Below are the code and all the weights of a small trained network. Each question names an input and a class and asks about switching units off, where a switched-off unit gives its printed mean instead of its output.

import numpy as np


def w(rows, s, z=0):
    codes = np.array(rows[::2]) - 128.0
    scale = np.full(codes.shape[1], s)
    scale[-1] = z or s
    return codes * scale


def f(y):
    return y / 2 * (1 + np.tanh(0.7978845608 * (y + 0.044715 * y**3)))


def log_softmax(a):
    a = a - a.max(-1, keepdims=True)
    return a - np.log(np.exp(a).sum(-1, keepdims=True))


def net(x, mask):
    res = np.array(x, float).reshape(1, 4) / 4 @ E
    y = f(res @ A[0][:, :-1].T + A[0][:, -1])
    res = res + np.where(mask, y, B[0][:, -1]) @ B[0][:, :-1]
    return log_softmax(res[-1] @ U[:, :-1].T + U[:, -1])


A, B = {}, {}
E = w([
[88,66,180,206,162,117,188,161,178,135,111,97],'x0',
[161,135,179,162,59,88,77,211,160,232,149,127],'x1',
[126,71,121,36,103,134,103,101,101,196,95,157],'x2',
[170,80,50,136,147,136,145,175,113,124,7,55],'x3',
],0.013)
A[0] = w([
[99,78,152,195,197,166,179,146,151,44,76,82,213],'n0',
[84,48,132,43,100,145,159,123,113,178,70,149,203],'n1',
[147,75,81,2,144,163,91,100,74,177,111,154,220],'n2',
[229,143,57,110,78,100,69,168,78,174,56,65,250],'n3',
[11,151,101,52,216,185,206,29,101,70,149,150,158],'n4',
[122,97,120,11,67,90,122,84,105,140,111,115,195],'n5',
[100,135,104,187,206,151,209,157,162,88,111,23,202],'n6',
[90,163,171,8,143,166,76,61,127,95,174,210,242],'n7',
[31,133,106,176,154,138,187,223,195,157,121,98,125],'n8',
],0.0081,0.0022)
B[0] = w([
[125,135,157,224,86,98,193,53,149,78,85,42,214],'n0',
[125,42,123,142,111,46,172,77,82,138,115,113,206],'n1',
[148,124,24,131,252,162,71,191,71,122,16,139,231],'n2',
[168,119,111,13,144,143,2,169,190,66,83,202,231],'n3',
[45,140,40,71,83,195,166,69,53,226,83,252,250],'n4',
[128,85,138,166,166,82,79,130,81,51,69,69,201],'n5',
[145,123,111,167,123,151,93,120,197,83,66,103,213],'n6',
[142,173,82,145,59,161,145,40,111,54,111,150,241],'n7',
[75,101,128,214,164,75,136,87,103,206,101,149,193],'n8',
],0.0093,0.016)
U = w([
[116,206,83,115,25,179,105,50,117,36,130,159,226],'0',
[133,176,216,58,30,112,67,133,181,171,203,218,150],'1',
[67,51,70,62,137,142,123,122,42,193,61,191,136],'2',
[213,95,75,70,175,149,46,223,188,43,45,87,44],'3',
[86,66,158,206,111,81,165,69,110,30,87,59,131],'4',
[122,169,163,187,149,95,155,250,190,181,158,47,3],'5',
[155,101,177,155,54,2,117,113,200,123,176,114,96],'6',
],0.0086,0.0046)

Each question gives the input, the list of numbers given to net, and the class t.
The units are the neurons (one row each of A and B). Each row of codes is followed by its name. A weight is (code - 128) times the scale printed after its matrix; where a second scale follows, it is the last column's (A, B and U).
mask holds one flag per neuron, in row order. A switched-off neuron (its flag False) gives its mean, the last column of its row in B, instead of its output. The means were averaged over made-up inputs and are rounded, as every weight is.
A unit's drop is (log p(t) with every unit on - log p(t) with that unit switched off) / (log p(t) with every unit on - log p(t) with every unit switched off).
The circuit of an input: a set's keep is (log p(t) with only the set's units on - log p(t) with every unit switched off) / (log p(t) with every unit on - log p(t) with every unit switched off). Starting from all 9 units, units are removed one at a time, each time the one whose removal leaves the highest keep (on an exact tie, the one counted first), for as long as the keep stays at least 0.8.
circuit, biggest first: the units of the circuit, biggest drop first
most important unit: the unit with the biggest drop
k most important neurons: the k neurons with the biggest drops, biggest first
drop of u: that unit's drop, to one decimal
input [4,-4,2,1], class 4: 3 most important neurons	(n0; n3; n2)
input [8,7,-3,8], class 4: circuit, biggest first	(n0)
input [6,-3,1,-8], class 0: 3 most important neurons	(n7; n2; n1)
input [5,-7,2,-5], class 0: 2 most important neurons	(n7; n2)
input [2,3,-3,-5], class 6: circuit, biggest first	(n4; n2)
input [0,-2,-4,1], class 4: 2 most important neurons	(n3; n7)
input [-6,-7,0,-2], class 2: 4 most important neurons	(n4; n2; n0; n6)
input [1,-4,-1,6], class 4: 2 most important neurons	(n0; n2)
input [6,5,3,2], class 4: 3 most important neurons	(n4; n2; n8)
input [2,6,7,-7], class 4: 2 most important neurons	(n4; n3)
input [-3,7,-8,-5], class 6: 3 most important neurons	(n4; n3; n2)
input [4,5,-5,-2], class 5: 2 most important neurons	(n7; n1)
input [-5,5,6,-7], class 0: 2 most important neurons	(n7; n4)
input [-6,8,-3,-7], class 1: 2 most important neurons	(n2; n0)
input [-1,-1,-1,0], class 0: 4 most important neurons	(n2; n8; n1; n4)
input [2,-5,-3,8], class 4: most important unit	n0
input [-6,8,8,-5], class 3: 2 most important neurons	(n4; n2)
input [-3,4,1,-2], class 3: 2 most important neurons	(n4; n0)
input [1,7,0,-7], class 1: drop of n0	0.1
input [4,1,2,-7], class 1: drop of n5	0.2
input [1,1,7,1], class 3: drop of n4	0.9
input [-8,-5,-5,7], class 3: most important unit	n3
input [5,-3,3,7], class 4: drop of n0	0.5
